Below are the code and all the weights of a small trained network. Each question names an input and a class and asks about switching units off, where a switched-off unit gives its printed mean instead of its output.

import numpy as np


def w(rows, s, z=0):
    codes = np.array(rows[::2]) - 128.0
    scale = np.full(codes.shape[1], s)
    scale[-1] = z or s
    return codes * scale


def f(y):
    return y / 2 * (1 + np.tanh(0.7978845608 * (y + 0.044715 * y**3)))


def log_softmax(a):
    a = a - a.max(-1, keepdims=True)
    return a - np.log(np.exp(a).sum(-1, keepdims=True))


def net(x, mask):
    res = np.array(x, float).reshape(1, 4) / 4 @ E
    y = f(res @ A[0][:, :-1].T + A[0][:, -1])
    res = res + np.where(mask, y, B[0][:, -1]) @ B[0][:, :-1]
    return log_softmax(res[-1] @ U[:, :-1].T + U[:, -1])


A, B = {}, {}
E = w([
[67,67,96,135,73,197,54],'x0',
[254,57,166,75,71,16,57],'x1',
[62,145,238,104,72,127,108],'x2',
[217,87,183,158,174,163,47],'x3',
],0.01)
A[0] = w([
[74,156,88,180,195,152,132,130],'n1',
[93,20,59,135,167,172,95,35],'n2',
[132,143,85,116,91,36,160,194],'n3',
[134,200,38,115,137,61,149,75],'n4',
[82,132,173,126,73,129,105,157],'n5',
[158,50,108,86,27,107,67,84],'n6',
[208,142,132,68,162,78,94,88],'n7',
[58,182,36,122,186,148,191,162],'n8',
[124,81,35,92,194,133,144,109],'n9',
[119,98,198,130,99,126,125,99],'n10',
[84,84,175,162,132,175,63,2],'n11',
[84,133,248,85,107,118,112,123],'n12',
[161,192,189,136,194,152,173,63],'n13',
[192,122,158,155,244,77,118,101],'n14',
[116,126,127,170,137,113,120,45],'n15',
[187,161,150,110,197,111,114,80],'n16',
[131,231,215,146,180,137,181,55],'n17',
[142,196,163,125,161,143,146,49],'n18',
[98,165,65,122,156,146,137,156],'n19',
[139,159,145,106,142,110,181,139],'n20',
[161,94,153,150,106,58,116,140],'n21',
[142,132,130,86,102,169,123,45],'n22',
[108,130,203,55,123,114,112,118],'n23',
[99,167,69,164,116,138,225,155],'n24',
[194,126,122,96,137,139,102,69],'n25',
[73,154,60,142,157,163,214,140],'n26',
[68,180,73,120,151,145,174,80],'n27',
[136,127,228,120,93,129,95,113],'n28',
[228,80,64,169,126,81,143,118],'n29',
[156,146,73,56,123,32,182,139],'n30',
[109,83,56,183,92,232,89,151],'n31',
],0.013,0.0044)
B[0] = w([
[112,139,139,137,178,125,205,201],'n1',
[100,143,134,135,200,85,55,186],'n2',
[158,109,75,135,78,153,111,193],'n3',
[136,107,96,132,63,141,147,177],'n4',
[99,132,81,175,114,131,100,177],'n5',
[124,28,86,41,172,72,117,249],'n6',
[167,52,152,67,160,155,189,215],'n7',
[56,206,178,163,163,111,150,245],'n8',
[89,148,107,173,81,129,147,180],'n9',
[130,140,89,138,85,157,142,162],'n10',
[130,159,104,155,60,148,92,167],'n11',
[86,111,90,194,42,138,160,193],'n12',
[115,107,92,153,159,89,133,163],'n13',
[186,136,201,77,174,173,143,197],'n14',
[147,127,143,120,128,127,123,122],'n15',
[163,128,147,113,161,141,133,170],'n16',
[26,124,66,152,146,27,92,174],'n17',
[105,120,90,132,157,102,117,144],'n18',
[89,165,158,159,134,135,169,185],'n19',
[109,130,116,136,131,116,81,154],'n20',
[151,68,117,131,173,125,170,207],'n21',
[150,142,93,139,125,153,116,128],'n22',
[104,101,100,178,83,142,161,173],'n23',
[107,159,137,216,113,154,96,216],'n24',
[159,123,144,114,174,113,148,174],'n25',
[83,209,193,173,181,122,140,232],'n26',
[63,171,198,146,136,155,131,207],'n27',
[119,137,105,161,89,115,163,189],'n28',
[188,103,154,119,59,198,137,223],'n29',
[158,87,103,103,8,138,122,205],'n30',
[96,147,179,160,160,128,49,218],'n31',
],0.011,0.017)
U = w([
[249,83,169,55,137,161,179,43],'0',
[141,173,143,49,148,113,125,3],'1',
[162,100,119,92,172,112,13,159],'2',
[111,211,252,181,243,140,154,178],'3',
[126,84,56,148,115,119,184,208],'4',
[129,188,161,200,77,161,112,199],'5',
],0.011,0.003)

Each question gives the input, the list of numbers given to net, and the class t.
The units are the neurons (one row each of A and B). Each row of codes is followed by its name. A weight is (code - 128) times the scale printed after its matrix; where a second scale follows, it is the last column's (A, B and U).
mask holds one flag per neuron, in row order. A switched-off neuron (its flag False) gives its mean, the last column of its row in B, instead of its output. The means were averaged over made-up inputs and are rounded, as every weight is.
A unit's drop is (log p(t) with every unit on - log p(t) with that unit switched off) / (log p(t) with every unit on - log p(t) with every unit switched off).
most important unit: the unit with the biggest drop
top k neurons: the k neurons with the biggest drops, biggest first
drop of u: that unit's drop, to one decimal
input [-7,-1,-1,-3], class 5: most important unit -> n30
input [5,-5,5,2], class 5: top 2 neurons -> [n11; n12]
input [-2,7,7,5], class 0: top 3 neurons -> [n7; n14; n17]
input [4,-1,-5,8], class 2: top 3 neurons -> [n8; n26; n27]
input [1,-5,7,7], class 5: top 2 neurons -> [n6; n11]
input [-6,-1,-8,-5], class 5: top 2 neurons -> [n30; n4]
input [5,-1,-2,2], class 2: top 2 neurons -> [n8; n26]
input [2,-3,4,0], class 5: top 2 neurons -> [n14; n12]
input [-7,8,7,2], class 0: top 2 neurons -> [n7; n14]
input [1,-6,7,3], class 5: top 2 neurons -> [n12; n11]
input [2,-2,6,3], class 5: drop of n6 -> 0.3
input [-8,-2,5,0], class 4: drop of n17 -> 0.1
input [-7,8,7,-4], class 4: drop of n31 -> 0.0
input [-2,7,2,-7], class 4: top neuron -> [n14]
